Below is a small trained network, with its code and all its weights. Each question gives an input and a class and asks what happens when units are switched off, that is, made to give their printed mean instead of their output.

import numpy as np


def w(rows, s, z=0):
    codes = np.array(rows[::2]) - 128.0
    scale = np.full(codes.shape[1], s)
    scale[-1] = z or s
    return codes * scale


def norm(h):
    return h / np.sqrt((h * h).mean(-1, keepdims=True) + 1e-5)


def f(y):
    return y / 2 * (1 + np.tanh(0.7978845608 * (y + 0.044715 * y**3)))


def log_softmax(a):
    a = a - a.max(-1, keepdims=True)
    return a - np.log(np.exp(a).sum(-1, keepdims=True))


def net(x, mask):
    res = np.array(x, float).reshape(1, 7) / 4 @ E
    u = 0
    for l in range(2):
        y = f(norm(res) @ A[l][:, :-1].T + A[l][:, -1])
        res = res + np.where(mask[u : u + 13], y, B[l][:, -1]) @ B[l][:, :-1]
        u += 13
    return log_softmax(norm(res)[-1] @ U[:, :-1].T + U[:, -1])


A, B = {}, {}
E = w([
[111,53,87,155,123,173],'x0',
[132,124,133,147,156,114],'x1',
[214,159,118,156,162,195],'x2',
[128,176,120,253,38,112],'x3',
[140,82,205,142,90,133],'x4',
[128,126,130,132,136,122],'x5',
[237,54,82,94,68,31],'x6',
],0.0056)
A[0] = w([
[131,139,128,129,175,105,87],'0.n0',
[152,232,185,82,119,65,151],'0.n1',
[121,107,238,187,85,161,118],'0.n2',
[97,179,179,108,82,172,63],'0.n3',
[73,34,62,159,113,194,33],'0.n4',
[138,222,197,80,124,78,55],'0.n5',
[151,125,171,129,69,120,97],'0.n6',
[5,96,149,118,123,20,98],'0.n7',
[172,108,104,47,136,113,75],'0.n8',
[230,171,148,139,160,193,2],'0.n9',
[64,149,120,76,182,179,65],'0.n10',
[103,195,16,156,115,82,99],'0.n11',
[149,66,254,91,131,143,84],'0.n12',
],0.007,0.0025)
B[0] = w([
[127,136,123,117,126,129,121],'0.n0',
[107,32,91,177,150,153,250],'0.n1',
[140,179,167,124,139,85,233],'0.n2',
[99,135,140,130,129,94,156],'0.n3',
[88,42,116,178,155,126,166],'0.n4',
[97,44,110,164,145,154,186],'0.n5',
[136,126,143,153,127,97,168],'0.n6',
[152,144,81,69,15,253,239],'0.n7',
[109,176,130,127,164,74,229],'0.n8',
[156,126,104,97,79,228,195],'0.n9',
[113,173,139,113,143,58,236],'0.n10',
[122,193,108,129,148,77,196],'0.n11',
[142,147,177,122,147,85,239],'0.n12',
],0.015,0.0022)
A[1] = w([
[109,108,160,28,170,111,175],'1.n0',
[118,146,29,105,155,141,81],'1.n1',
[186,137,125,141,188,145,165],'1.n2',
[113,165,91,191,82,128,108],'1.n3',
[91,16,122,185,153,159,70],'1.n4',
[218,107,73,97,94,61,105],'1.n5',
[198,151,142,158,165,190,27],'1.n6',
[113,169,143,204,74,79,1],'1.n7',
[132,108,192,153,130,81,160],'1.n8',
[153,85,218,124,93,142,110],'1.n9',
[191,140,118,111,106,246,64],'1.n10',
[98,161,54,160,157,71,132],'1.n11',
[76,185,158,132,146,175,97],'1.n12',
],0.011,0.0028)
B[1] = w([
[211,110,59,192,87,118,238],'1.n0',
[175,161,188,105,153,168,193],'1.n1',
[119,125,105,129,79,123,188],'1.n2',
[187,93,108,110,165,127,188],'1.n3',
[167,56,197,125,143,156,178],'1.n4',
[3,124,170,177,157,119,254],'1.n5',
[98,107,88,74,114,167,164],'1.n6',
[197,95,42,128,132,96,181],'1.n7',
[123,167,160,79,93,131,190],'1.n8',
[132,210,128,58,199,194,191],'1.n9',
[103,118,126,91,37,90,201],'1.n10',
[139,152,188,82,94,142,207],'1.n11',
[36,84,159,167,137,65,192],'1.n12',
],0.018,0.0055)
U = w([
[4,147,149,178,143,66,121],'0',
[137,131,152,95,81,105,254],'1',
[75,134,60,79,27,188,97],'2',
[216,144,47,158,142,83,85],'3',
[154,221,189,60,154,153,75],'4',
[143,55,171,138,156,183,85],'5',
],0.012,0.0082)

Each question gives the input, the list of numbers given to net, and the class t.
The units are the neurons (one row each of A and B). Each row of codes is followed by its name. A weight is (code - 128) times the scale printed after its matrix; where a second scale follows, it is the last column's (A, B and U).
mask holds one flag per neuron, layer by layer. A switched-off neuron (its flag False) gives its mean, the last column of its row in B, instead of its output. The means were averaged over made-up inputs and are rounded, as every weight is.
A unit's drop is (log p(t) with every unit on - log p(t) with that unit switched off) / (log p(t) with every unit on - log p(t) with every unit switched off).
The circuit of an input: a set's keep is (log p(t) with only the set's units on - log p(t) with every unit switched off) / (log p(t) with every unit on - log p(t) with every unit switched off). Starting from the 12 units with the biggest drops (on a tie, the unit counted first), units are removed one at a time, each time the one whose removal leaves the highest keep (on an exact tie, the one counted first), for as long as the keep stays at least 0.8.
circuit, biggest first: the units of the circuit, biggest drop first
most important unit: the unit with the biggest drop
k most important neurons: the k neurons with the biggest drops, biggest first
top k neurons in layer l: the k neurons of layer l with the biggest drops, biggest first
input [-3,7,6,-7,-8,-8,8], class 0: circuit, biggest first : (1.n5)
input [2,-3,7,8,6,1,-4], class 3: 3 most important neurons : (1.n7, 0.n7, 0.n2)
input [2,-3,0,-6,7,4,1], class 4: 2 most important neurons : (0.n12, 1.n8)
input [6,-7,-5,-5,7,-3,2], class 4: top 2 neurons in layer 0 : (0.n12, 0.n1)
input [1,3,-4,8,0,3,7], class 3: 2 most important neurons : (1.n7, 1.n3)
input [4,3,-2,8,-4,-5,5], class 3: top 4 neurons in layer 1 : (1.n7, 1.n3, 1.n12, 1.n10)
input [-3,-7,-5,6,-3,-4,8], class 0: top 2 neurons in layer 1 : (1.n5, 1.n0)
input [6,6,-8,7,-5,1,-5], class 2: top 2 neurons in layer 1 : (1.n5, 1.n0)
input [-1,6,-7,6,-4,-4,-5], class 2: top 3 neurons in layer 0 : (0.n7, 0.n12, 0.n8)
input [1,-4,0,6,-8,-5,3], class 4: 3 most important neurons : (1.n11, 1.n0, 0.n11)
input [7,1,-6,3,-7,4,1], class 4: top 2 neurons in layer 1 : (1.n1, 1.n0)
input [-7,-7,-4,-4,6,-5,1], class 5: 3 most important neurons : (0.n1, 0.n5, 1.n4)
input [-8,-8,7,1,6,0,-1], class 5: 3 most important neurons : (0.n1, 0.n5, 1.n4)
input [-6,-2,3,5,8,-4,-4], class 4: most important unit : 0.n2
input [0,0,1,-6,5,5,-4], class 3: 2 most important neurons : (1.n0, 1.n5)
input [-3,-8,7,-1,-4,-6,-7], class 0: 4 most important neurons : (1.n12, 0.n7, 0.n10, 0.n3)
input [7,1,1,4,5,-3,4], class 5: 2 most important neurons : (0.n4, 1.n4)
input [-6,6,4,4,6,-4,2], class 4: 4 most important neurons : (1.n9, 0.n2, 1.n8, 1.n0)
input [4,-6,-6,7,3,-5,8], class 0: 2 most important neurons : (1.n5, 1.n0)
input [-3,0,-5,-3,3,-1,6], class 0: top 2 neurons in layer 0 : (0.n8, 0.n9)
input [-8,-2,-8,8,7,4,1], class 2: circuit, biggest first : (0.n7)
input [-7,7,-6,-4,1,4,-5], class 5: circuit, biggest first : (0.n1, 1.n4)
input [1,-4,7,-3,-1,6,6], class 2: circuit, biggest first : (0.n9, 1.n6)
input [-2,-8,2,6,-2,-5,4], class 3: 3 most important neurons : (1.n7, 1.n3, 1.n12)
input [-7,6,-6,1,-2,7,7], class 0: 2 most important neurons : (1.n5, 0.n4)
